Below is a small trained network, with its code and all its weights. Each question gives an input and a class and asks what happens when units are switched off, that is, made to give their printed mean instead of their output.

import numpy as np


def w(rows, s, z=0):
    codes = np.array(rows[::2]) - 128.0
    scale = np.full(codes.shape[1], s)
    scale[-1] = z or s
    return codes * scale


def norm(h):
    return h / np.sqrt((h * h).mean(-1, keepdims=True) + 1e-5)


def f(y):
    return np.maximum(y, 0)


def log_softmax(a):
    a = a - a.max(-1, keepdims=True)
    return a - np.log(np.exp(a).sum(-1, keepdims=True))


def net(x, mask):
    res = np.array(x, float).reshape(1, 3) / 4 @ E
    u = 0
    for l in range(2):
        y = f(norm(res) @ A[l][:, :-1].T + A[l][:, -1])
        res = res + np.where(mask[u : u + 4], y, B[l][:, -1]) @ B[l][:, :-1]
        u += 4
    return log_softmax(norm(res)[-1] @ U[:, :-1].T + U[:, -1])


A, B = {}, {}
E = w([
[147,186,38,225,135,151,82,89,169,132,63,79],'x0',
[127,188,227,205,211,198,97,205,49,211,158,102],'x1',
[182,100,208,122,2,15,131,81,95,177,92,130],'x2',
],0.0067)
A[0] = w([
[83,87,165,2,185,147,166,190,130,87,216,185,66],'L0N0',
[86,114,9,61,103,135,133,106,176,90,98,157,97],'L0N1',
[103,93,225,12,101,119,144,156,101,125,173,165,42],'L0N2',
[125,101,67,65,48,88,126,121,164,114,96,190,247],'L0N3',
],0.0095,0.0012)
B[0] = w([
[119,139,131,144,21,133,84,54,85,152,39,2,249],'L0N0',
[196,75,142,164,110,74,80,191,170,64,211,153,222],'L0N1',
[158,98,70,142,218,114,135,207,174,98,146,237,244],'L0N2',
[122,148,104,112,122,177,153,57,92,116,110,26,228],'L0N3',
],0.0094,0.012)
A[1] = w([
[148,58,22,53,216,164,190,114,161,13,166,137,2],'L1N0',
[99,166,126,180,252,203,119,252,103,182,150,176,160],'L1N1',
[78,200,172,181,148,225,46,192,83,240,80,139,178],'L1N2',
[130,126,218,140,110,149,72,208,11,202,65,129,182],'L1N3',
],0.011,0.0018)
B[1] = w([
[63,175,181,118,174,155,149,156,95,221,93,190,209],'L1N0',
[208,98,140,160,10,124,28,158,116,78,177,69,236],'L1N1',
[74,116,100,88,165,116,190,83,123,146,52,124,251],'L1N2',
[101,173,152,110,195,140,184,127,154,149,184,204,233],'L1N3',
],0.011,0.016)
U = w([
[147,126,100,165,26,147,82,94,126,129,105,2,32],'0',
[81,149,123,104,157,133,210,85,139,197,82,145,174],'1',
[176,99,140,158,126,115,96,223,195,111,234,218,253],'2',
],0.0096,0.00046)

Each question gives the input, the list of numbers given to net, and the class t.
The units are the neurons (one row each of A and B). Each row of codes is followed by its name. A weight is (code - 128) times the scale printed after its matrix; where a second scale follows, it is the last column's (A, B and U).
mask holds one flag per neuron, layer by layer. A switched-off neuron (its flag False) gives its mean, the last column of its row in B, instead of its output. The means were averaged over made-up inputs and are rounded, as every weight is.
A unit's drop is (log p(t) with every unit on - log p(t) with that unit switched off) / (log p(t) with every unit on - log p(t) with every unit switched off).
The circuit of an input: a set's keep is (log p(t) with only the set's units on - log p(t) with every unit switched off) / (log p(t) with every unit on - log p(t) with every unit switched off). Starting from all 8 units, units are removed one at a time, each time the one whose removal leaves the highest keep (on an exact tie, the one counted first), for as long as the keep stays at least 0.8.
units of the circuit, in order: the units of the circuit, biggest drop first
unit that matters most: the unit with the biggest drop
top k neurons: the k neurons with the biggest drops, biggest first
k most important neurons of layer l: the k neurons of layer l with the biggest drops, biggest first
drop when u is switched off: that unit's drop, to one decimal
input [-6,-4,-8], class 0: unit that matters most	L0N0
input [4,-8,-5], class 2: top 2 neurons	[L0N1; L0N0]
input [-8,-4,-1], class 0: top 2 neurons	[L0N0; L1N3]
input [1,5,4], class 1: top 3 neurons	[L0N2; L0N1; L1N2]
input [-1,-7,7], class 1: top 4 neurons	[L0N0; L1N1; L1N0; L0N3]
input [-2,6,4], class 2: top 3 neurons	[L0N0; L0N3; L1N3]
input [-1,-2,8], class 1: top 2 neurons	[L0N0; L1N1]
input [3,-7,-3], class 2: top 3 neurons	[L0N1; L0N0; L1N2]
input [5,-4,-2], class 2: 2 most important neurons of layer 0	[L0N1; L0N0]
input [3,0,-2], class 2: top 2 neurons	[L0N0; L0N3]
input [6,0,-6], class 2: 2 most important neurons of layer 1	[L1N2; L1N0]
input [6,6,4], class 1: top 3 neurons	[L0N2; L1N2; L0N1]
input [3,2,-8], class 0: top 2 neurons	[L1N1; L0N2]
input [-5,1,8], class 2: units of the circuit, in order	[L0N2]
input [4,1,7], class 1: top 2 neurons	[L1N1; L0N1]
input [2,-5,-4], class 2: top 3 neurons	[L0N1; L0N0; L1N2]
input [5,8,4], class 1: top 3 neurons	[L0N2; L1N2; L0N1]
input [0,6,6], class 2: 2 most important neurons of layer 1	[L1N1; L1N3]
input [0,-3,6], class 1: top 3 neurons	[L0N0; L1N1; L1N0]
input [0,-1,7], class 1: top 2 neurons	[L1N1; L0N0]
input [5,-8,-6], class 2: units of the circuit, in order	[L0N1]
input [8,3,5], class 1: 2 most important neurons of layer 0	[L0N2; L0N1]
input [-8,5,6], class 2: drop when L0N2 is switched off	2.9
input [-7,-2,-5], class 0: drop when L1N3 is switched off	0.0
input [-4,-4,-6], class 0: drop when L0N0 is switched off	2.0
input [-5,-5,-8], class 0: drop when L0N0 is switched off	1.9
input [8,-2,-4], class 2: most important neuron of layer 1	[L1N2]
